Here is a tiny trained network, its code and every weight. The questions are about switching its units off for an input and a target symbol, where a switched-off unit gives its printed mean instead of its output.

import numpy as np


def w(rows, s, z=0):
    codes = np.array(rows[::2]) - 128.0
    scale = np.full(codes.shape[1], s)
    scale[-1] = z or s
    return codes * scale


def norm(h):
    return h / np.sqrt((h * h).mean(-1, keepdims=True) + 1e-5)


def f(y):
    return y / 2 * (1 + np.tanh(0.7978845608 * (y + 0.044715 * y**3)))


def softmax(a):
    e = np.exp(a - a.max(-1, keepdims=True))
    return e / e.sum(-1, keepdims=True)


def log_softmax(a):
    a = a - a.max(-1, keepdims=True)
    return a - np.log(np.exp(a).sum(-1, keepdims=True))


def net(x, mask):
    ids = ['ΘΨβγδεξφω'.index(c) for c in x.split()]
    T = len(ids)
    res = E[ids] + P[:T]
    u = 0
    for l in range(2):
        r = norm(res)
        for j in range(3):
            rows = slice(3 * j, 3 * j + 3)
            q, k, v = (r @ M[l][rows].T for M in (Q, K, V))
            z = softmax(np.where(np.tri(T) > 0, q @ k.T / 3**0.5, -1e9)) @ v
            o = O[l][rows]
            res = res + np.where(mask[u + j], z, o[:, -1]) @ o[:, :-1]
        u += 3
        y = f(norm(res) @ A[l][:, :-1].T + A[l][:, -1])
        res = res + np.where(mask[u : u + 8], y, B[l][:, -1]) @ B[l][:, :-1]
        u += 8
    return log_softmax(norm(res)[-1] @ U[:, :-1].T + U[:, -1])


Q, K, V, O, A, B = {}, {}, {}, {}, {}, {}
E = w([
[54,27,52,176],'Θ',
[10,97,111,139],'Ψ',
[120,135,75,227],'β',
[159,254,198,84],'γ',
[119,200,146,81],'δ',
[83,98,146,45],'ε',
[152,211,154,117],'ξ',
[106,163,197,21],'φ',
[134,134,112,111],'ω',
],0.00088)
P = w([
[82,91,138,199],'0',
[13,255,136,71],'1',
[126,112,78,119],'2',
[120,234,237,247],'3',
[66,249,135,58],'4',
[162,100,107,114],'5',
[234,204,249,196],'6',
[104,248,125,42],'7',
],0.0019)
Q[0] = w([
[67,163,123,67],'L0H0',
[184,97,133,185],'L0H0',
[77,151,131,68],'L0H0',
[102,134,159,89],'L0H1',
[172,100,141,158],'L0H1',
[178,94,147,165],'L0H1',
[132,64,139,243],'L0H2',
[119,204,119,1],'L0H2',
[96,87,191,140],'L0H2',
],0.0092)
K[0] = w([
[174,81,128,93],'L0H0',
[82,176,128,164],'L0H0',
[194,65,129,82],'L0H0',
[123,112,128,63],'L0H1',
[102,109,105,177],'L0H1',
[93,103,100,183],'L0H1',
[2,185,123,136],'L0H2',
[254,71,133,123],'L0H2',
[86,183,191,223],'L0H2',
],0.0072)
V[0] = w([
[193,82,108,175],'L0H0',
[111,205,127,171],'L0H0',
[134,51,132,70],'L0H0',
[158,196,139,163],'L0H1',
[112,58,89,109],'L0H1',
[93,67,151,85],'L0H1',
[180,120,83,168],'L0H2',
[65,5,132,132],'L0H2',
[192,50,38,166],'L0H2',
],0.0026)
O[0] = w([
[20,113,171,144,2],'L0H0',
[110,133,43,38,245],'L0H0',
[175,127,210,227,22],'L0H0',
[47,90,181,114,181],'L0H1',
[184,186,85,162,45],'L0H1',
[229,140,70,122,98],'L0H1',
[78,127,126,44,89],'L0H2',
[150,37,237,125,149],'L0H2',
[22,99,163,6,53],'L0H2',
],0.0021,0.00083)
A[0] = w([
[128,128,128,128,128],'L0N0',
[248,53,142,103,114],'L0N1',
[150,59,19,198,98],'L0N2',
[171,191,236,50,132],'L0N3',
[71,165,126,204,198],'L0N4',
[179,63,121,173,9],'L0N5',
[156,98,117,137,6],'L0N6',
[150,2,227,128,64],'L0N7',
],0.0034,0.0022)
B[0] = w([
[128,128,128,128,128],'L0N0',
[101,100,186,55,107],'L0N1',
[7,71,143,194,116],'L0N2',
[104,58,90,255,251],'L0N3',
[186,98,203,129,253],'L0N4',
[56,150,73,70,49],'L0N5',
[73,140,82,81,37],'L0N6',
[181,242,123,133,72],'L0N7',
],0.0026,0.0013)
Q[1] = w([
[94,78,95,127],'L1H0',
[130,131,132,127],'L1H0',
[184,201,186,129],'L1H0',
[156,146,73,122],'L1H1',
[170,185,101,88],'L1H1',
[167,177,92,104],'L1H1',
[19,226,161,76],'L1H2',
[3,243,192,116],'L1H2',
[255,25,90,213],'L1H2',
],0.0045)
K[1] = w([
[96,175,42,117],'L1H0',
[127,125,137,128],'L1H0',
[172,62,237,141],'L1H0',
[110,144,73,106],'L1H1',
[68,81,58,75],'L1H1',
[47,102,45,51],'L1H1',
[175,33,58,104],'L1H2',
[144,1,55,91],'L1H2',
[49,232,215,162],'L1H2',
],0.0037)
V[1] = w([
[128,128,128,128],'L1H0',
[120,219,53,137],'L1H0',
[128,129,128,129],'L1H0',
[51,99,131,64],'L1H1',
[127,127,127,129],'L1H1',
[128,128,128,128],'L1H1',
[137,69,122,253],'L1H2',
[54,80,73,237],'L1H2',
[63,82,74,236],'L1H2',
],0.0015)
O[1] = w([
[128,128,128,128,128],'L1H0',
[172,193,222,115,15],'L1H0',
[129,129,129,128,130],'L1H0',
[208,161,106,117,39],'L1H1',
[127,130,129,128,127],'L1H1',
[128,128,128,128,128],'L1H1',
[207,109,75,26,253],'L1H2',
[250,134,146,52,156],'L1H2',
[249,135,140,52,156],'L1H2',
],0.0016,0.00043)
A[1] = w([
[167,143,95,255,47],'L1N0',
[145,159,141,140,56],'L1N1',
[98,122,85,74,128],'L1N2',
[170,50,207,190,126],'L1N3',
[237,194,114,126,70],'L1N4',
[192,153,51,80,8],'L1N5',
[152,179,149,137,86],'L1N6',
[115,144,210,65,136],'L1N7',
],0.0043,0.0013)
B[1] = w([
[239,147,102,77,215],'L1N0',
[109,103,94,97,127],'L1N1',
[189,170,157,136,136],'L1N2',
[139,252,174,169,252],'L1N3',
[74,55,89,181,174],'L1N4',
[68,203,142,142,100],'L1N5',
[114,78,82,113,155],'L1N6',
[193,60,103,197,186],'L1N7',
],0.0033,0.0017)
U = w([
[100,46,72,172,111],'Θ',
[38,76,217,160,212],'Ψ',
[217,128,41,141,138],'β',
[80,143,68,144,2],'γ',
[67,180,114,110,19],'δ',
[182,37,159,142,172],'ε',
[93,192,89,109,46],'ξ',
[166,211,222,169,152],'φ',
[156,111,160,1,254],'ω',
],0.0086,0.00074)

Each question gives the input, a string of symbols that net reads in full, and the target symbol t.
The units are the heads (3 rows each of Q, K, V and O) and the neurons (one row each of A and B). Each row of codes is followed by its name. A weight is (code - 128) times the scale printed after its matrix; where a second scale follows, it is the last column's (O, A, B and U).
mask holds one flag per unit, layer by layer, with each layer's heads first. A switched-off unit (its flag False) gives its mean, the last column of its rows in O or B, instead of its output. The means were averaged over made-up inputs and are rounded, as every weight is.
A unit's drop is (log p(t) with every unit on - log p(t) with that unit switched off) / (log p(t) with every unit on - log p(t) with every unit switched off).
The circuit of an input: a set's keep is (log p(t) with only the set's units on - log p(t) with every unit switched off) / (log p(t) with every unit on - log p(t) with every unit switched off). Starting from the 12 units with the biggest drops (on a tie, the unit counted first), units are removed one at a time, each time the one whose removal leaves the highest keep (on an exact tie, the one counted first), for as long as the keep stays at least 0.8.
circuit, biggest first: the units of the circuit, biggest drop first
k most important neurons: the k neurons with the biggest drops, biggest first
top k neurons in layer l: the k neurons of layer l with the biggest drops, biggest first
heads that matter: for each layer, one digit per head in row order, 1 if its drop is at least 0.15 and else 0, layers parted by /
input ω δ Ψ γ ω Ψ β ε, target Θ: 3 most important neurons : (L1N4, L1N3, L0N3)
input ω Ψ Ψ ξ ω, target Θ: 2 most important neurons : (L1N4, L1N3)
input ε β β ω Ψ, target ω: heads that matter : 001 / 001
input γ ε φ ω ω, target β: heads that matter : 100 / 000
input ξ ω ω γ γ, target Ψ: most important neuron : (L0N3)
input ω ω Θ ξ β β ω γ, target ω: 3 most important neurons : (L1N3, L0N2, L1N7)
input γ δ β ω ξ φ ξ γ, target β: top 2 neurons in layer 1 : (L1N0, L1N3)
input β Θ ξ γ ω Θ δ β, target ε: circuit, biggest first : (L1N7, L0H2, L1N3, L0H0)
input φ β γ Θ ω Θ β ε, target ε: 2 most important neurons : (L1N7, L0N2)
input β Ψ φ Θ β ω δ Θ, target Ψ: circuit, biggest first : (L0H2, L0H0)
input β ω Ψ β γ, target Θ: top 3 neurons in layer 1 : (L1N4, L1N3, L1N0)
input φ ω ε γ φ ω, target ω: top 3 neurons in layer 0 : (L0N1, L0N4, L0N3)
input β β β γ ξ ω γ ω, target Ψ: circuit, biggest first : (L0H2, L0H0, L1N0)
input φ ω β Θ Θ, target ω: 2 most important neurons : (L1N3, L0N2)
input ξ Θ φ Ψ γ, target β: 2 most important neurons : (L1N0, L0N3)
input ξ ω ω ξ ω β ω ξ, target ω: heads that matter : 001 / 000
input γ ξ β φ ξ ω β β, target Ψ: top 2 neurons in layer 1 : (L1N0, L1N3)
input ω γ φ Θ δ, target β: top 3 neurons in layer 0 : (L0N3, L0N1, L0N2)
input γ ω Ψ, target Ψ: 3 most important neurons : (L0N2, L0N3, L1N7)
input δ ε ω Ψ ω, target Ψ: 3 most important neurons : (L0N3, L1N0, L1N3)
input ω Θ ω ξ ω φ ξ ξ, target β: top neuron in layer 0 : (L0N3)
input β γ β β φ ω ω γ, target Ψ: circuit, biggest first : (L0H2, L0H0, L1N0, L0N3)
input ε δ Ψ β β, target Θ: heads that matter : 000 / 001
input γ φ ξ φ ε φ ξ δ, target β: 3 most important neurons : (L0N3, L1N0, L1N3)
input γ φ ω δ Ψ ε Ψ Θ, target φ: heads that matter : 100 / 000
input ω β β β β, target ω: heads that matter : 001 / 001
input φ Θ φ φ β, target β: 2 most important neurons : (L1N0, L1N4)
